Below is a small trained network, with its code and all its weights. Each question gives an input and a target symbol and asks what happens when units are switched off, that is, made to give their printed mean instead of their output.

import numpy as np


def w(rows, s, z=0):
    codes = np.array(rows[::2]) - 128.0
    scale = np.full(codes.shape[1], s)
    scale[-1] = z or s
    return codes * scale


def f(y):
    return np.maximum(y, 0)


def softmax(a):
    e = np.exp(a - a.max(-1, keepdims=True))
    return e / e.sum(-1, keepdims=True)


def log_softmax(a):
    a = a - a.max(-1, keepdims=True)
    return a - np.log(np.exp(a).sum(-1, keepdims=True))


def net(x, mask):
    ids = ['βδεηλμξπτφω'.index(c) for c in x.split()]
    T = len(ids)
    res = E[ids] + P[:T]
    q, k, v = (res @ M[0].T for M in (Q, K, V))
    z = softmax(np.where(np.tri(T) > 0, q @ k.T / 2**0.5, -1e9)) @ v
    res = res + np.where(mask[0], z, O[0][:, -1]) @ O[0][:, :-1]
    y = f(res @ A[0][:, :-1].T + A[0][:, -1])
    res = res + np.where(mask[1:9], y, B[0][:, -1]) @ B[0][:, :-1]
    return log_softmax(res[-1] @ U[:, :-1].T + U[:, -1])


Q, K, V, O, A, B = {}, {}, {}, {}, {}, {}
E = w([
[160,147,199,235,102],'β',
[97,146,99,58,234],'δ',
[198,180,166,93,174],'ε',
[53,174,194,97,89],'η',
[78,196,96,245,147],'λ',
[157,253,63,141,197],'μ',
[176,193,161,169,153],'ξ',
[191,199,119,209,219],'π',
[77,143,76,142,255],'τ',
[65,57,91,206,102],'φ',
[124,58,209,100,155],'ω',
],0.0068)
P = w([
[199,198,121,204,255],'0',
[145,158,147,181,231],'1',
[124,149,155,157,202],'2',
[95,131,175,158,170],'3',
[75,98,187,140,159],'4',
[48,95,176,142,162],'5',
],0.0033)
Q[0] = w([
[201,78,29,34,4],'h1',
[145,76,131,88,102],'h1',
],0.028)
K[0] = w([
[230,253,69,200,219],'h1',
[174,130,126,104,172],'h1',
],0.021)
V[0] = w([
[179,145,249,22,168],'h1',
[158,3,89,186,164],'h1',
],0.013)
O[0] = w([
[118,135,255,150,240,25],'h1',
[205,22,73,147,160,252],'h1',
],0.008,0.0033)
A[0] = w([
[111,211,74,180,163,56],'n1',
[198,206,102,69,177,112],'n2',
[161,169,120,1,160,252],'n3',
[110,90,126,68,79,77],'n4',
[221,188,136,133,114,124],'n5',
[78,116,132,203,105,206],'n6',
[115,87,103,133,227,158],'n7',
[197,127,175,187,129,251],'n8',
],0.014,0.0023)
B[0] = w([
[167,251,112,107,154,186],'n1',
[51,64,109,181,212,181],'n2',
[5,66,138,85,66,183],'n3',
[74,165,152,153,168,172],'n4',
[128,113,134,236,99,170],'n5',
[125,118,108,82,58,227],'n6',
[181,104,90,48,171,254],'n7',
[156,107,203,165,62,229],'n8',
],0.018,0.0054)
U = w([
[170,145,193,179,29,35],'β',
[79,107,108,63,188,3],'δ',
[68,61,168,172,137,45],'ε',
[54,212,209,65,88,237],'η',
[198,242,102,106,111,105],'λ',
[93,174,97,164,207,81],'μ',
[148,147,163,183,152,112],'ξ',
[186,174,142,179,194,104],'π',
[155,180,93,59,213,104],'τ',
[147,52,1,131,56,227],'φ',
[195,93,209,60,171,169],'ω',
],0.0044,0.0037)

Each question gives the input, a string of symbols that net reads in full, and the target symbol t.
The units are the heads (2 rows each of Q, K, V and O) and the neurons (one row each of A and B). Each row of codes is followed by its name. A weight is (code - 128) times the scale printed after its matrix; where a second scale follows, it is the last column's (O, A, B and U).
mask holds one flag per unit, heads first, then neurons. A switched-off unit (its flag False) gives its mean, the last column of its rows in O or B, instead of its output. The means were averaged over made-up inputs and are rounded, as every weight is.
A unit's drop is (log p(t) with every unit on - log p(t) with that unit switched off) / (log p(t) with every unit on - log p(t) with every unit switched off).
The circuit of an input: a set's keep is (log p(t) with only the set's units on - log p(t) with every unit switched off) / (log p(t) with every unit on - log p(t) with every unit switched off). Starting from all 9 units, units are removed one at a time, each time the one whose removal leaves the highest keep (on an exact tie, the one counted first), for as long as the keep stays at least 0.8.
units of the circuit, in order: the units of the circuit, biggest drop first
k most important neurons: the k neurons with the biggest drops, biggest first
drop when u is switched off: that unit's drop, to one decimal
input τ π ω τ ω ε, target ω: units of the circuit, in order -> [h1; n7]
input ω μ ε δ, target δ: units of the circuit, in order -> [n3; n7; n2; h1]
input φ ε φ η τ ξ, target η: most important neuron -> [n7]
input φ λ ε λ ε η, target η: units of the circuit, in order -> [h1; n7]
input ω ξ ξ, target ω: 2 most important neurons -> [n7; n8]
input ε η β, target β: units of the circuit, in order -> [n8; n7]
input β ω τ, target τ: 2 most important neurons -> [n7; n1]
input π λ τ, target τ: units of the circuit, in order -> [n7; n1; n8]
input ω η β η ε, target η: 2 most important neurons -> [n3; n7]
input ε η ε, target η: 2 most important neurons -> [n3; n1]
input φ η ε, target ε: 3 most important neurons -> [n2; n3; n5]
input ω δ η δ, target η: 2 most important neurons -> [n3; n1]
input φ η ω π, target ω: 3 most important neurons -> [n7; n8; n4]
input η β μ λ, target η: most important neuron -> [n7]
input η ω δ, target δ: drop when n3 is switched off -> 0.5
input φ ω τ λ, target ω: drop when n7 is switched off -> 0.4
input φ ω λ, target ω: drop when n2 is switched off -> 0.0
